Below are the code and all the weights of a small trained network. Each question names an input and a target symbol and asks about switching units off, where a switched-off unit gives its printed mean instead of its output.

import numpy as np


def w(rows, s, z=0):
    codes = np.array(rows[::2]) - 128.0
    scale = np.full(codes.shape[1], s)
    scale[-1] = z or s
    return codes * scale


def softmax(a):
    e = np.exp(a - a.max(-1, keepdims=True))
    return e / e.sum(-1, keepdims=True)


def log_softmax(a):
    a = a - a.max(-1, keepdims=True)
    return a - np.log(np.exp(a).sum(-1, keepdims=True))


def net(x, mask):
    ids = ['Θαβγδεηλμξπτψω'.index(c) for c in x.split()]
    T = len(ids)
    res = E[ids] + P[:T]
    u = 0
    for l in range(2):
        r = res
        for j in range(3):
            rows = slice(2 * j, 2 * j + 2)
            q, k, v = (r @ M[l][rows].T for M in (Q, K, V))
            z = softmax(np.where(np.tri(T) > 0, q @ k.T / 2**0.5, -1e9)) @ v
            o = O[l][rows]
            res = res + np.where(mask[u + j], z, o[:, -1]) @ o[:, :-1]
        u += 3
    return log_softmax(res[-1] @ U[:, :-1].T + U[:, -1])


Q, K, V, O = {}, {}, {}, {}
E = w([
[106,95,124],'Θ',
[135,125,70],'α',
[118,97,110],'β',
[132,107,107],'γ',
[127,119,116],'δ',
[144,103,109],'ε',
[144,114,93],'η',
[184,141,111],'λ',
[154,85,165],'μ',
[106,36,189],'ξ',
[148,157,218],'π',
[53,149,27],'τ',
[5,152,177],'ψ',
[75,226,110],'ω',
],0.019)
P = w([
[158,30,97],'0',
[184,82,130],'1',
[194,98,166],'2',
[206,103,163],'3',
[201,130,178],'4',
[189,122,195],'5',
[190,134,215],'6',
[175,158,205],'7',
[168,157,252],'8',
[179,133,220],'9',
],0.0046)
Q[0] = w([
[190,89,113],'L0H1',
[164,67,113],'L0H1',
[116,154,65],'L0H2',
[187,82,148],'L0H2',
[202,71,79],'L0H3',
[251,27,106],'L0H3',
],0.012)
K[0] = w([
[71,222,155],'L0H1',
[99,206,98],'L0H1',
[85,240,138],'L0H2',
[168,152,51],'L0H2',
[254,134,147],'L0H3',
[211,114,198],'L0H3',
],0.0085)
V[0] = w([
[255,41,91],'L0H1',
[118,139,155],'L0H1',
[117,157,87],'L0H2',
[229,159,144],'L0H2',
[194,116,136],'L0H3',
[113,164,184],'L0H3',
],0.0097)
O[0] = w([
[254,43,22,255],'L0H1',
[105,164,186,106],'L0H1',
[133,91,221,106],'L0H2',
[93,64,86,148],'L0H2',
[229,175,174,192],'L0H3',
[81,159,173,91],'L0H3',
],0.006,0.0022)
Q[1] = w([
[192,26,148],'L1H1',
[134,249,122],'L1H1',
[145,132,86],'L1H2',
[48,139,148],'L1H2',
[220,94,177],'L1H3',
[127,181,175],'L1H3',
],0.011)
K[1] = w([
[173,92,227],'L1H1',
[45,182,53],'L1H1',
[166,90,150],'L1H2',
[40,135,1],'L1H2',
[60,233,73],'L1H3',
[129,65,39],'L1H3',
],0.0079)
V[1] = w([
[172,172,125],'L1H1',
[93,55,149],'L1H1',
[145,64,207],'L1H2',
[82,2,169],'L1H2',
[96,142,151],'L1H3',
[55,111,57],'L1H3',
],0.012)
O[1] = w([
[191,189,160,138],'L1H1',
[92,65,129,174],'L1H1',
[128,20,232,198],'L1H2',
[50,43,150,202],'L1H2',
[175,96,133,3],'L1H3',
[71,105,1,157],'L1H3',
],0.0089,0.0031)
U = w([
[42,137,155,251],'Θ',
[248,142,87,181],'α',
[104,77,90,12],'β',
[143,83,81,35],'γ',
[184,143,236,134],'δ',
[189,58,129,133],'ε',
[164,94,80,54],'η',
[189,108,56,240],'λ',
[115,33,145,10],'μ',
[81,79,85,85],'ξ',
[119,137,82,121],'π',
[112,115,30,27],'τ',
[99,254,145,253],'ψ',
[133,111,93,58],'ω',
],0.0081,0.0065)

Each question gives the input, a string of symbols that net reads in full, and the target symbol t.
The units are the heads (2 rows each of Q, K, V and O). Each row of codes is followed by its name. A weight is (code - 128) times the scale printed after its matrix; where a second scale follows, it is the last column's (O and U).
mask holds one flag per head, layer by layer. A switched-off head (its flag False) gives its mean, the last column of its rows in O, instead of its output. The means were averaged over made-up inputs and are rounded, as every weight is.
A unit's drop is (log p(t) with every unit on - log p(t) with that unit switched off) / (log p(t) with every unit on - log p(t) with every unit switched off).
The circuit of an input: a set's keep is (log p(t) with only the set's units on - log p(t) with every unit switched off) / (log p(t) with every unit on - log p(t) with every unit switched off). Starting from all 6 units, units are removed one at a time, each time the one whose removal leaves the highest keep (on an exact tie, the one counted first), for as long as the keep stays at least 0.8.
units of the circuit, in order: the units of the circuit, biggest drop first
unit that matters most: the unit with the biggest drop
which heads matter: for each layer, one digit per head in row order, 1 if its drop is at least 0.15 and else 0, layers parted by /
drop when u is switched off: that unit's drop, to one decimal
input λ ψ ψ μ μ, target Θ: which heads matter	100 / 000
input λ η η, target α: which heads matter	101 / 110
input γ λ η μ π ξ, target δ: unit that matters most	L1H3
input δ η η π μ, target δ: units of the circuit, in order	(L1H3, L1H2, L0H3)
input μ τ α λ ω ω τ, target ψ: which heads matter	000 / 111
input μ γ λ δ γ π η, target δ: units of the circuit, in order	(L1H3, L0H3)
input μ γ Θ ε α λ λ η α, target α: which heads matter	101 / 110
input δ Θ ε μ λ π η, target δ: units of the circuit, in order	(L1H3, L1H2)
input ω ψ Θ, target ψ: which heads matter	110 / 010
input Θ ψ β, target Θ: which heads matter	100 / 000
input ω π π, target ψ: which heads matter	101 / 010
input π η μ, target δ: units of the circuit, in order	(L1H3, L0H3)
input δ γ η λ β, target α: units of the circuit, in order	(L0H3, L0H1, L1H1)
input ω ε ω π ξ, target ψ: units of the circuit, in order	(L0H1, L1H2)
input Θ μ τ η π η μ γ ψ, target ψ: which heads matter	000 / 011
input η β λ, target α: units of the circuit, in order	(L0H3, L0H1, L1H2)
input μ π μ β, target δ: units of the circuit, in order	(L1H3)
input η ξ η λ γ Θ ξ γ, target μ: units of the circuit, in order	(L1H2, L0H1)
input δ π Θ π Θ, target δ: units of the circuit, in order	(L1H3, L1H2)
input ε λ η β, target α: unit that matters most	L0H3
input Θ η λ δ, target α: units of the circuit, in order	(L0H3, L0H1, L1H2)
input ε α β β ξ, target μ: which heads matter	100 / 110
input ε λ π β, target δ: units of the circuit, in order	(L1H3, L0H3)
input μ δ ψ λ, target Θ: which heads matter	100 / 100
input γ Θ λ λ Θ, target α: units of the circuit, in order	(L0H3, L0H1, L1H1)
input ψ β γ, target Θ: drop when L1H3 is switched off	-0.2
